Below is a small trained network, with its code and all its weights. Each question gives an input and a class and asks what happens when units are switched off, that is, made to give their printed mean instead of their output.

import numpy as np


def w(rows, s, z=0):
    codes = np.array(rows[::2]) - 128.0
    scale = np.full(codes.shape[1], s)
    scale[-1] = z or s
    return codes * scale


def norm(h):
    return h / np.sqrt((h * h).mean(-1, keepdims=True) + 1e-5)


def f(y):
    return np.maximum(y, 0)


def log_softmax(a):
    a = a - a.max(-1, keepdims=True)
    return a - np.log(np.exp(a).sum(-1, keepdims=True))


def net(x, mask):
    res = np.array(x, float).reshape(1, 7) / 4 @ E
    u = 0
    for l in range(2):
        y = f(norm(res) @ A[l][:, :-1].T + A[l][:, -1])
        res = res + np.where(mask[u : u + 10], y, B[l][:, -1]) @ B[l][:, :-1]
        u += 10
    return log_softmax(norm(res)[-1] @ U[:, :-1].T + U[:, -1])


A, B = {}, {}
E = w([
[171,254,130],'x0',
[149,80,150],'x1',
[95,132,98],'x2',
[70,134,89],'x3',
[27,132,174],'x4',
[184,180,48],'x5',
[188,130,161],'x6',
],0.0064)
A[0] = w([
[168,102,118,151],'L0N0',
[179,49,169,15],'L0N1',
[124,131,112,2],'L0N2',
[120,130,112,81],'L0N3',
[132,56,149,108],'L0N4',
[130,99,89,120],'L0N5',
[163,145,141,129],'L0N6',
[136,99,157,205],'L0N7',
[89,105,170,86],'L0N8',
[187,165,248,76],'L0N9',
],0.014,0.0036)
B[0] = w([
[136,159,118,207],'L0N0',
[153,184,157,232],'L0N1',
[30,174,95,128],'L0N2',
[189,116,187,135],'L0N3',
[142,183,126,249],'L0N4',
[224,35,77,189],'L0N5',
[24,94,125,182],'L0N6',
[169,88,202,230],'L0N7',
[24,3,111,219],'L0N8',
[118,164,128,255],'L0N9',
],0.006,0.0043)
A[1] = w([
[61,82,184,56],'L1N0',
[141,151,105,78],'L1N1',
[189,112,153,247],'L1N2',
[3,89,196,253],'L1N3',
[89,189,125,194],'L1N4',
[173,96,108,221],'L1N5',
[149,150,160,176],'L1N6',
[123,119,96,205],'L1N7',
[44,171,117,136],'L1N8',
[170,93,195,106],'L1N9',
],0.015,0.0026)
B[1] = w([
[131,38,105,191],'L1N0',
[176,131,75,142],'L1N1',
[2,137,158,176],'L1N2',
[188,58,190,245],'L1N3',
[210,132,110,169],'L1N4',
[30,133,97,170],'L1N5',
[84,147,165,154],'L1N6',
[68,97,196,152],'L1N7',
[215,161,150,177],'L1N8',
[84,196,138,170],'L1N9',
],0.008,0.012)
U = w([
[85,119,36,80],'0',
[194,107,109,2],'1',
[181,250,124,204],'2',
[117,160,107,78],'3',
[82,189,206,81],'4',
[135,21,186,210],'5',
],0.015,0.0074)

Each question gives the input, the list of numbers given to net, and the class t.
The units are the neurons (one row each of A and B). Each row of codes is followed by its name. A weight is (code - 128) times the scale printed after its matrix; where a second scale follows, it is the last column's (A, B and U).
mask holds one flag per neuron, layer by layer. A switched-off neuron (its flag False) gives its mean, the last column of its row in B, instead of its output. The means were averaged over made-up inputs and are rounded, as every weight is.
A unit's drop is (log p(t) with every unit on - log p(t) with that unit switched off) / (log p(t) with every unit on - log p(t) with every unit switched off).
The circuit of an input: a set's keep is (log p(t) with only the set's units on - log p(t) with every unit switched off) / (log p(t) with every unit on - log p(t) with every unit switched off). Starting from the 12 units with the biggest drops (on a tie, the unit counted first), units are removed one at a time, each time the one whose removal leaves the highest keep (on an exact tie, the one counted first), for as long as the keep stays at least 0.8.
units of the circuit, in order: the units of the circuit, biggest drop first
k most important neurons: the k neurons with the biggest drops, biggest first
k most important neurons of layer l: the k neurons of layer l with the biggest drops, biggest first
drop of u: that unit's drop, to one decimal
input [2,1,-4,-7,1,5,-5], class 2: units of the circuit, in order : (L1N3)
input [-3,5,-4,6,0,6,7], class 4: units of the circuit, in order : (L1N2; L1N0; L1N3)
input [-1,-5,-6,4,-8,2,8], class 4: units of the circuit, in order : (L1N2; L1N0; L1N5)
input [-2,-1,7,0,-5,1,8], class 4: 3 most important neurons of layer 1 : (L1N2; L1N0; L1N3)
input [1,-4,-6,-8,-6,1,7], class 4: 2 most important neurons of layer 0 : (L0N6; L0N4)
input [0,-3,6,-8,2,4,8], class 4: 4 most important neurons : (L1N6; L1N2; L0N4; L1N8)
input [4,5,2,8,-8,-4,-1], class 3: 2 most important neurons of layer 1 : (L1N3; L1N0)
input [5,0,-8,-5,-7,-7,-8], class 2: 2 most important neurons : (L0N9; L0N8)
input [7,1,7,-2,1,-5,-7], class 2: 2 most important neurons of layer 1 : (L1N8; L1N4)
input [-7,3,1,5,-3,3,-8], class 0: 3 most important neurons : (L1N3; L0N5; L0N8)
input [-7,-1,-7,-3,-8,2,-3], class 0: 2 most important neurons : (L1N3; L1N5)
input [3,8,3,7,-8,1,2], class 3: 2 most important neurons : (L1N3; L1N0)
input [8,4,-6,-3,-1,-6,-2], class 2: 3 most important neurons : (L0N9; L0N8; L1N0)
input [-6,2,1,-8,8,8,7], class 4: drop of L1N4 : 0.0
input [3,-4,-4,0,2,4,-7], class 2: drop of L1N3 : 0.1
input [-5,2,8,8,-1,6,6], class 0: drop of L1N7 : -0.1
input [-6,7,3,-2,-8,-5,7], class 4: most important neuron of layer 0 : (L0N1)
